Here is a tiny trained network, its code and every weight. The questions are about switching its units off for an input and a class, where a switched-off unit gives its printed mean instead of its output.

import numpy as np


def w(rows, s, z=0):
    codes = np.array(rows[::2]) - 128.0
    scale = np.full(codes.shape[1], s)
    scale[-1] = z or s
    return codes * scale


def f(y):
    return np.maximum(y, 0)


def log_softmax(a):
    a = a - a.max(-1, keepdims=True)
    return a - np.log(np.exp(a).sum(-1, keepdims=True))


def net(x, mask):
    res = np.array(x, float).reshape(1, 5) / 4 @ E
    y = f(res @ A[0][:, :-1].T + A[0][:, -1])
    res = res + np.where(mask, y, B[0][:, -1]) @ B[0][:, :-1]
    return log_softmax(res[-1] @ U[:, :-1].T + U[:, -1])


A, B = {}, {}
E = w([
[199,189,185,85,79,45,97,146],'x0',
[126,132,122,115,127,130,134,140],'x1',
[235,135,51,30,206,110,122,55],'x2',
[43,254,118,175,171,149,31,97],'x3',
[136,104,134,166,133,108,96,104],'x4',
],0.0081)
A[0] = w([
[114,28,114,127,81,121,172,158,61],'neuron 0',
[228,139,139,61,130,61,120,117,87],'neuron 1',
[141,234,198,111,43,1,71,163,160],'neuron 2',
[120,132,205,175,35,133,153,172,71],'neuron 3',
[152,105,98,140,139,194,163,95,254],'neuron 4',
[64,134,124,152,135,146,170,120,115],'neuron 5',
[63,120,124,199,140,161,117,121,129],'neuron 6',
[173,148,28,102,210,146,120,70,61],'neuron 7',
[123,105,108,153,107,109,179,131,35],'neuron 8',
[151,188,192,158,137,99,150,133,19],'neuron 9',
[137,13,155,126,119,120,191,157,241],'neuron 10',
[242,87,128,63,144,30,157,129,102],'neuron 11',
[32,157,101,196,125,209,122,136,183],'neuron 12',
[141,44,158,147,97,177,178,146,13],'neuron 13',
],0.0074,0.0039)
B[0] = w([
[91,92,121,55,157,164,66,112,191],'neuron 0',
[235,203,118,228,15,85,163,139,220],'neuron 1',
[108,13,60,38,224,234,139,47,253],'neuron 2',
[139,40,72,92,165,184,111,87,203],'neuron 3',
[76,72,184,127,194,61,74,134,207],'neuron 4',
[159,176,164,148,98,113,149,167,171],'neuron 5',
[143,155,164,131,113,119,141,179,202],'neuron 6',
[84,63,103,30,229,255,89,92,211],'neuron 7',
[97,128,194,101,118,88,70,160,141],'neuron 8',
[22,107,158,116,175,144,84,189,146],'neuron 9',
[114,58,87,62,156,231,157,70,253],'neuron 10',
[201,192,148,179,61,80,174,161,250],'neuron 11',
[183,226,224,148,134,43,119,250,245],'neuron 12',
[45,89,164,75,252,165,72,132,177],'neuron 13',
],0.0071,0.0083)
U = w([
[82,121,126,93,169,153,72,145,184],'0',
[142,110,57,97,142,183,168,85,200],'1',
[173,187,143,170,46,2,181,198,2],'2',
],0.01,0.00081)

Each question gives the input, the list of numbers given to net, and the class t.
The units are the neurons (one row each of A and B). Each row of codes is followed by its name. A weight is (code - 128) times the scale printed after its matrix; where a second scale follows, it is the last column's (A, B and U).
mask holds one flag per neuron, in row order. A switched-off neuron (its flag False) gives its mean, the last column of its row in B, instead of its output. The means were averaged over made-up inputs and are rounded, as every weight is.
A unit's drop is (log p(t) with every unit on - log p(t) with that unit switched off) / (log p(t) with every unit on - log p(t) with every unit switched off).
The circuit of an input: a set's keep is (log p(t) with only the set's units on - log p(t) with every unit switched off) / (log p(t) with every unit on - log p(t) with every unit switched off). Starting from the 12 units with the biggest drops (on a tie, the unit counted first), units are removed one at a time, each time the one whose removal leaves the highest keep (on an exact tie, the one counted first), for as long as the keep stays at least 0.8.
circuit, biggest first: the units of the circuit, biggest drop first
unit that matters most: the unit with the biggest drop
k most important neurons: the k neurons with the biggest drops, biggest first
drop when u is switched off: that unit's drop, to one decimal
input [3,-7,2,-4,7], class 2: unit that matters most -> neuron 11
input [6,-7,3,2,6], class 1: circuit, biggest first -> neuron 2; neuron 12
input [3,6,-7,-2,-2], class 1: circuit, biggest first -> neuron 3; neuron 2
input [6,0,4,8,8], class 1: 3 most important neurons -> neuron 2; neuron 12; neuron 4
input [-5,-4,-1,-7,1], class 0: circuit, biggest first -> neuron 13; neuron 4
input [0,-5,-4,2,3], class 2: 2 most important neurons -> neuron 7; neuron 10
input [-7,4,0,-7,1], class 0: circuit, biggest first -> neuron 13; neuron 4
input [1,5,8,-8,-8], class 2: 4 most important neurons -> neuron 11; neuron 1; neuron 2; neuron 3
input [-7,-4,0,6,1], class 2: circuit, biggest first -> neuron 12; neuron 2
input [3,-2,6,-5,-1], class 2: 2 most important neurons -> neuron 11; neuron 1
input [-8,-5,1,2,-5], class 0: 2 most important neurons -> neuron 11; neuron 1
input [0,6,-6,7,1], class 2: 3 most important neurons -> neuron 12; neuron 7; neuron 10
input [4,8,3,-3,-2], class 2: 2 most important neurons -> neuron 11; neuron 1
input [8,-3,-4,0,8], class 1: circuit, biggest first -> neuron 2
input [7,5,-1,-3,7], class 1: 2 most important neurons -> neuron 2; neuron 12
input [3,0,4,-5,1], class 2: drop when neuron 1 is switched off -> 0.1
input [-5,4,-5,-6,-3], class 0: drop when neuron 13 is switched off -> 0.2
input [8,-1,-7,-8,-3], class 1: drop when neuron 6 is switched off -> 0.0
